Below is a small trained network, with its code and all its weights. Each question gives an input and a class and asks what happens when units are switched off, that is, made to give their printed mean instead of their output.

import numpy as np


def w(rows, s, z=0):
    codes = np.array(rows[::2]) - 128.0
    scale = np.full(codes.shape[1], s)
    scale[-1] = z or s
    return codes * scale


def f(y):
    return np.maximum(y, 0)


def log_softmax(a):
    a = a - a.max(-1, keepdims=True)
    return a - np.log(np.exp(a).sum(-1, keepdims=True))


def net(x, mask):
    res = np.array(x, float).reshape(1, 7) / 4 @ E
    y = f(res @ A[0][:, :-1].T + A[0][:, -1])
    res = res + np.where(mask, y, B[0][:, -1]) @ B[0][:, :-1]
    return log_softmax(res[-1] @ U[:, :-1].T + U[:, -1])


A, B = {}, {}
E = w([
[88,20,124,147,108,134,171,51],'x0',
[131,144,145,53,24,57,75,200],'x1',
[196,97,172,68,215,47,244,145],'x2',
[150,40,139,213,129,79,95,133],'x3',
[7,142,24,169,81,66,159,96],'x4',
[255,39,20,152,96,63,156,161],'x5',
[82,157,153,210,66,136,127,100],'x6',
],0.0073)
A[0] = w([
[158,94,135,107,140,173,160,156,12],'neuron 0',
[139,121,148,163,88,159,139,122,44],'neuron 1',
[57,52,48,146,182,64,231,97,146],'neuron 2',
[128,255,96,135,111,147,149,125,67],'neuron 3',
[145,146,97,189,109,171,102,110,87],'neuron 4',
[74,125,77,105,129,84,169,102,236],'neuron 5',
[134,82,99,71,108,151,97,102,19],'neuron 6',
[185,143,101,67,123,110,20,169,162],'neuron 7',
[134,102,101,177,163,145,134,120,151],'neuron 8',
[101,179,54,98,193,165,110,135,68],'neuron 9',
[124,129,64,213,110,197,76,103,160],'neuron 10',
[217,199,87,186,156,36,180,175,253],'neuron 11',
[76,113,78,114,29,79,70,144,230],'neuron 12',
[217,78,113,49,152,136,171,125,178],'neuron 13',
[167,84,105,122,142,92,84,157,236],'neuron 14',
],0.015,0.0025)
B[0] = w([
[151,140,108,131,75,45,140,73,166],'neuron 0',
[162,178,95,155,181,140,132,102,150],'neuron 1',
[162,132,100,184,88,195,184,243,250],'neuron 2',
[77,74,32,100,164,110,71,232,191],'neuron 3',
[124,127,135,157,81,155,152,152,179],'neuron 4',
[148,124,109,152,131,185,128,162,198],'neuron 5',
[116,124,135,155,146,118,164,163,151],'neuron 6',
[80,138,93,161,124,178,125,224,214],'neuron 7',
[184,117,115,123,116,132,138,146,174],'neuron 8',
[125,224,246,169,188,133,93,132,182],'neuron 9',
[182,111,111,120,40,164,205,147,223],'neuron 10',
[134,119,156,209,238,160,250,143,230],'neuron 11',
[236,129,174,147,38,142,172,27,236],'neuron 12',
[192,92,141,167,69,155,163,69,239],'neuron 13',
[119,207,119,98,92,178,134,160,193],'neuron 14',
],0.015,0.016)
U = w([
[115,174,170,120,251,132,113,138,178],'0',
[169,131,154,106,124,128,135,73,46],'1',
[112,119,113,91,205,100,126,141,4],'2',
[90,173,114,98,145,162,67,189,61],'3',
[155,136,119,155,121,182,177,169,223],'4',
],0.013,0.0031)

Each question gives the input, the list of numbers given to net, and the class t.
The units are the neurons (one row each of A and B). Each row of codes is followed by its name. A weight is (code - 128) times the scale printed after its matrix; where a second scale follows, it is the last column's (A, B and U).
mask holds one flag per neuron, in row order. A switched-off neuron (its flag False) gives its mean, the last column of its row in B, instead of its output. The means were averaged over made-up inputs and are rounded, as every weight is.
A unit's drop is (log p(t) with every unit on - log p(t) with that unit switched off) / (log p(t) with every unit on - log p(t) with every unit switched off).
The circuit of an input: a set's keep is (log p(t) with only the set's units on - log p(t) with every unit switched off) / (log p(t) with every unit on - log p(t) with every unit switched off). Starting from the 12 units with the biggest drops (on a tie, the unit counted first), units are removed one at a time, each time the one whose removal leaves the highest keep (on an exact tie, the one counted first), for as long as the keep stays at least 0.8.
circuit, biggest first: the units of the circuit, biggest drop first
top k neurons: the k neurons with the biggest drops, biggest first
drop when u is switched off: that unit's drop, to one decimal
input [-6,-2,-2,-8,6,-6,-6], class 0: circuit, biggest first => neuron 9
input [4,8,-5,6,3,-8,-4], class 1: circuit, biggest first => neuron 12; neuron 2
input [-3,-8,2,-2,0,-3,-6], class 0: circuit, biggest first => neuron 9; neuron 10; neuron 12
input [3,6,3,6,2,-6,2], class 1: top 3 neurons => neuron 2; neuron 7; neuron 11
input [-4,-8,-4,-8,2,0,-7], class 0: circuit, biggest first => neuron 9; neuron 2
input [-2,0,-3,-2,4,-6,-5], class 3: top 2 neurons => neuron 11; neuron 3
input [-2,0,-3,-6,4,-6,-1], class 3: top 2 neurons => neuron 3; neuron 11
input [-3,-4,2,-6,7,-7,-2], class 3: top 2 neurons => neuron 3; neuron 11
input [-6,-5,7,-6,-1,-5,-8], class 0: drop when neuron 9 is switched off => 0.2
input [-3,-8,-2,-8,-6,-5,-7], class 0: drop when neuron 9 is switched off => 0.1
input [-7,3,3,3,0,-7,-8], class 3: drop when neuron 7 is switched off => 0.2
